Below are the code and all the weights of a small trained network. Each question names an input and a class and asks about switching units off, where a switched-off unit gives its printed mean instead of its output.

import numpy as np


def w(rows, s, z=0):
    codes = np.array(rows[::2]) - 128.0
    scale = np.full(codes.shape[1], s)
    scale[-1] = z or s
    return codes * scale


def norm(h):
    return h / np.sqrt((h * h).mean(-1, keepdims=True) + 1e-5)


def f(y):
    return y / 2 * (1 + np.tanh(0.7978845608 * (y + 0.044715 * y**3)))


def log_softmax(a):
    a = a - a.max(-1, keepdims=True)
    return a - np.log(np.exp(a).sum(-1, keepdims=True))


def net(x, mask):
    res = np.array(x, float).reshape(1, 7) / 4 @ E
    u = 0
    for l in range(3):
        y = f(norm(res) @ A[l][:, :-1].T + A[l][:, -1])
        res = res + np.where(mask[u : u + 11], y, B[l][:, -1]) @ B[l][:, :-1]
        u += 11
    return log_softmax(norm(res)[-1] @ U[:, :-1].T + U[:, -1])


A, B = {}, {}
E = w([
[112,187,37],'x0',
[133,94,66],'x1',
[109,165,176],'x2',
[129,98,255],'x3',
[130,72,34],'x4',
[197,176,100],'x5',
[21,214,170],'x6',
],0.0067)
A[0] = w([
[152,217,167,119],'L0N1',
[104,38,115,92],'L0N2',
[61,177,165,116],'L0N3',
[255,184,139,89],'L0N4',
[153,182,90,151],'L0N5',
[186,180,113,106],'L0N6',
[201,11,131,147],'L0N7',
[210,168,39,1],'L0N8',
[76,126,131,177],'L0N9',
[178,86,126,181],'L0N10',
[180,175,34,74],'L0N11',
],0.0085,0.0016)
B[0] = w([
[80,109,164,183],'L0N1',
[54,210,161,167],'L0N2',
[94,153,70,186],'L0N3',
[31,243,185,199],'L0N4',
[91,72,135,170],'L0N5',
[90,172,150,158],'L0N6',
[153,159,165,252],'L0N7',
[67,95,14,219],'L0N8',
[128,106,97,151],'L0N9',
[253,156,229,178],'L0N10',
[154,120,75,224],'L0N11',
],0.0062,0.0036)
A[1] = w([
[121,135,122,26],'L1N1',
[187,170,131,139],'L1N2',
[53,186,118,251],'L1N3',
[127,6,183,129],'L1N4',
[229,139,39,177],'L1N5',
[153,165,114,46],'L1N6',
[136,135,169,196],'L1N7',
[117,172,175,110],'L1N8',
[64,145,112,253],'L1N9',
[147,80,163,45],'L1N10',
[99,49,177,235],'L1N11',
],0.013,0.0019)
B[1] = w([
[110,167,89,117],'L1N1',
[179,129,110,152],'L1N2',
[155,90,109,255],'L1N3',
[93,108,89,193],'L1N4',
[89,145,184,250],'L1N5',
[128,167,133,129],'L1N6',
[103,91,109,169],'L1N7',
[137,145,60,185],'L1N8',
[137,103,123,215],'L1N9',
[99,129,108,143],'L1N10',
[37,1,99,190],'L1N11',
],0.0087,0.0058)
A[2] = w([
[41,152,176,147],'L2N1',
[2,79,44,50],'L2N2',
[106,83,88,161],'L2N3',
[119,36,172,67],'L2N4',
[54,89,58,126],'L2N5',
[158,215,64,235],'L2N6',
[196,165,40,36],'L2N7',
[122,219,72,1],'L2N8',
[197,46,125,194],'L2N9',
[171,50,92,186],'L2N10',
[134,147,111,31],'L2N11',
],0.009,0.0012)
B[2] = w([
[154,157,189,154],'L2N1',
[184,142,236,254],'L2N2',
[145,158,152,169],'L2N3',
[105,48,80,169],'L2N4',
[161,198,209,214],'L2N5',
[130,134,2,182],'L2N6',
[131,94,97,162],'L2N7',
[13,132,79,164],'L2N8',
[162,182,148,154],'L2N9',
[176,195,164,161],'L2N10',
[100,26,131,124],'L2N11',
],0.0069,0.0077)
U = w([
[105,140,250,176],'0',
[116,252,189,4],'1',
[37,101,164,128],'2',
],0.012,0.0016)

Each question gives the input, the list of numbers given to net, and the class t.
The units are the neurons (one row each of A and B). Each row of codes is followed by its name. A weight is (code - 128) times the scale printed after its matrix; where a second scale follows, it is the last column's (A, B and U).
mask holds one flag per neuron, layer by layer. A switched-off neuron (its flag False) gives its mean, the last column of its row in B, instead of its output. The means were averaged over made-up inputs and are rounded, as every weight is.
A unit's drop is (log p(t) with every unit on - log p(t) with that unit switched off) / (log p(t) with every unit on - log p(t) with every unit switched off).
The circuit of an input: a set's keep is (log p(t) with only the set's units on - log p(t) with every unit switched off) / (log p(t) with every unit on - log p(t) with every unit switched off). Starting from the 12 units with the biggest drops (on a tie, the unit counted first), units are removed one at a time, each time the one whose removal leaves the highest keep (on an exact tie, the one counted first), for as long as the keep stays at least 0.8.
circuit, biggest first: the units of the circuit, biggest drop first
most important unit: the unit with the biggest drop
k most important neurons: the k neurons with the biggest drops, biggest first
top k neurons in layer l: the k neurons of layer l with the biggest drops, biggest first
drop when u is switched off: that unit's drop, to one decimal
input [2,-2,-4,2,8,-1,0], class 0: most important unit => L1N5
input [0,7,2,6,-7,-1,-4], class 2: circuit, biggest first => (L2N2 L2N5)
input [-6,3,-1,-2,4,7,-5], class 1: 2 most important neurons => (L1N11 L2N2)
input [6,2,4,-4,-5,-7,-6], class 1: 2 most important neurons => (L1N11 L0N11)
input [6,-2,4,7,-2,2,-7], class 1: circuit, biggest first => (L0N4 L1N8)
input [8,4,-6,0,5,-2,1], class 1: top 2 neurons in layer 1 => (L1N5 L1N8)
input [-7,6,3,-4,3,5,3], class 1: 2 most important neurons => (L1N11 L0N11)
input [3,-6,3,0,3,7,6], class 2: 2 most important neurons => (L1N11 L2N8)
input [3,-4,0,-2,-3,-8,-6], class 1: top 3 neurons in layer 0 => (L0N2 L0N7 L0N5)
input [-7,-4,-2,-8,8,-2,5], class 0: top 2 neurons in layer 2 => (L2N2 L2N6)
input [2,4,8,-4,-1,6,0], class 2: 2 most important neurons => (L1N11 L2N8)
input [0,7,6,-2,6,1,3], class 1: top 2 neurons in layer 1 => (L1N11 L1N7)
input [5,2,2,0,8,-8,2], class 1: top 3 neurons in layer 2 => (L2N5 L2N2 L2N10)
input [-8,5,0,0,6,6,2], class 1: top 2 neurons in layer 0 => (L0N7 L0N10)
input [-4,7,1,-4,-1,-8,5], class 0: most important unit => L2N2
input [6,5,-8,7,8,-1,-4], class 0: top 2 neurons in layer 1 => (L1N5 L1N8)
input [4,7,-8,3,5,3,-5], class 1: top 3 neurons in layer 2 => (L2N10 L2N9 L2N4)
input [-4,-3,-8,8,-6,-4,-1], class 2: drop when L2N4 is switched off => 0.2
input [7,-7,5,-4,4,5,1], class 2: drop when L1N4 is switched off => 0.0
input [-7,-3,-8,-6,5,3,-2], class 1: drop when L1N3 is switched off => 0.1
input [6,5,-2,6,4,-4,-6], class 0: top neuron in layer 1 => (L1N5)
